Below is a small trained network, with its code and all its weights. Each question gives an input and a class and asks what happens when units are switched off, that is, made to give their printed mean instead of their output.

import numpy as np


def w(rows, s, z=0):
    codes = np.array(rows[::2]) - 128.0
    scale = np.full(codes.shape[1], s)
    scale[-1] = z or s
    return codes * scale


def f(y):
    return np.maximum(y, 0)


def log_softmax(a):
    a = a - a.max(-1, keepdims=True)
    return a - np.log(np.exp(a).sum(-1, keepdims=True))


def net(x, mask):
    res = np.array(x, float).reshape(1, 5) / 4 @ E
    y = f(res @ A[0][:, :-1].T + A[0][:, -1])
    res = res + np.where(mask, y, B[0][:, -1]) @ B[0][:, :-1]
    return log_softmax(res[-1] @ U[:, :-1].T + U[:, -1])


A, B = {}, {}
E = w([
[130,254,218,86],'x0',
[17,132,158,92],'x1',
[182,75,232,112],'x2',
[88,140,219,205],'x3',
[235,117,185,40],'x4',
],0.0089)
A[0] = w([
[128,62,73,134,210],'N1',
[172,161,154,128,102],'N2',
[62,105,115,129,130],'N3',
[224,9,109,103,169],'N4',
[161,213,146,90,244],'N5',
[77,121,107,163,12],'N6',
[149,97,211,146,179],'N7',
[129,173,79,174,107],'N8',
[195,34,155,82,244],'N9',
[145,210,96,124,28],'N10',
[158,197,139,95,246],'N11',
[82,154,148,89,164],'N12',
[63,239,118,209,222],'N13',
[86,56,219,141,251],'N14',
[137,131,40,112,137],'N15',
[134,169,39,133,175],'N16',
[214,151,200,66,92],'N17',
[162,203,64,86,44],'N18',
[86,144,71,83,198],'N19',
[159,99,79,89,22],'N20',
],0.012,0.0033)
B[0] = w([
[220,139,7,171,206],'N1',
[172,224,116,70,173],'N2',
[79,177,26,128,184],'N3',
[224,207,95,126,245],'N4',
[93,92,254,69,215],'N5',
[82,187,70,139,172],'N6',
[100,218,135,90,203],'N7',
[173,55,172,206,172],'N8',
[156,211,119,65,236],'N9',
[128,27,182,136,160],'N10',
[151,102,236,104,202],'N11',
[87,99,68,21,178],'N12',
[37,138,200,206,248],'N13',
[92,212,78,64,216],'N14',
[169,45,34,160,193],'N15',
[119,25,153,181,198],'N16',
[144,95,249,8,243],'N17',
[108,39,242,217,176],'N18',
[74,77,41,113,192],'N19',
[173,142,84,144,170],'N20',
],0.0076,0.012)
U = w([
[145,51,53,193,76],'0',
[27,125,65,99,162],'1',
[123,169,141,97,201],'2',
[156,15,187,171,173],'3',
[84,217,169,254,67],'4',
[135,81,191,33,2],'5',
[210,183,103,159,70],'6',
],0.0099,0.005)

Each question gives the input, the list of numbers given to net, and the class t.
The units are the neurons (one row each of A and B). Each row of codes is followed by its name. A weight is (code - 128) times the scale printed after its matrix; where a second scale follows, it is the last column's (A, B and U).
mask holds one flag per neuron, in row order. A switched-off neuron (its flag False) gives its mean, the last column of its row in B, instead of its output. The means were averaged over made-up inputs and are rounded, as every weight is.
A unit's drop is (log p(t) with every unit on - log p(t) with that unit switched off) / (log p(t) with every unit on - log p(t) with every unit switched off).
The circuit of an input: a set's keep is (log p(t) with only the set's units on - log p(t) with every unit switched off) / (log p(t) with every unit on - log p(t) with every unit switched off). Starting from the 12 units with the biggest drops (on a tie, the unit counted first), units are removed one at a time, each time the one whose removal leaves the highest keep (on an exact tie, the one counted first), for as long as the keep stays at least 0.8.
units of the circuit, in order: the units of the circuit, biggest drop first
most important unit: the unit with the biggest drop
k most important neurons: the k neurons with the biggest drops, biggest first
drop when u is switched off: that unit's drop, to one decimal
input [4,6,-6,-8,-3], class 3: most important unit	N18
input [-7,-8,-2,0,3], class 6: 2 most important neurons	(N4; N9)
input [7,3,-8,-3,-8], class 4: 2 most important neurons	(N13; N17)
input [-5,-6,3,-7,-3], class 6: 2 most important neurons	(N4; N9)
input [0,-2,-1,2,-4], class 4: units of the circuit, in order	(N13; N17)
input [4,-3,2,0,-5], class 4: units of the circuit, in order	(N17; N13)
input [3,2,-3,-8,-5], class 3: units of the circuit, in order	(N18; N16)
input [-7,-4,4,-8,0], class 6: 2 most important neurons	(N4; N9)
input [-6,3,6,1,-4], class 1: 2 most important neurons	(N14; N3)
input [-7,5,-3,-8,8], class 0: 2 most important neurons	(N15; N19)
input [4,3,8,-5,-7], class 1: 2 most important neurons	(N17; N4)
input [-1,-4,-6,1,1], class 0: 2 most important neurons	(N17; N5)
input [-3,3,-6,0,-6], class 0: drop when N16 is switched off	0.1
input [-8,0,0,-7,3], class 6: units of the circuit, in order	(N4)
input [3,-8,6,-5,-7], class 3: drop when N11 is switched off	-0.1
input [6,-7,3,3,-4], class 5: drop when N4 is switched off	0.2
input [1,2,-7,-7,0], class 0: drop when N19 is switched off	0.2
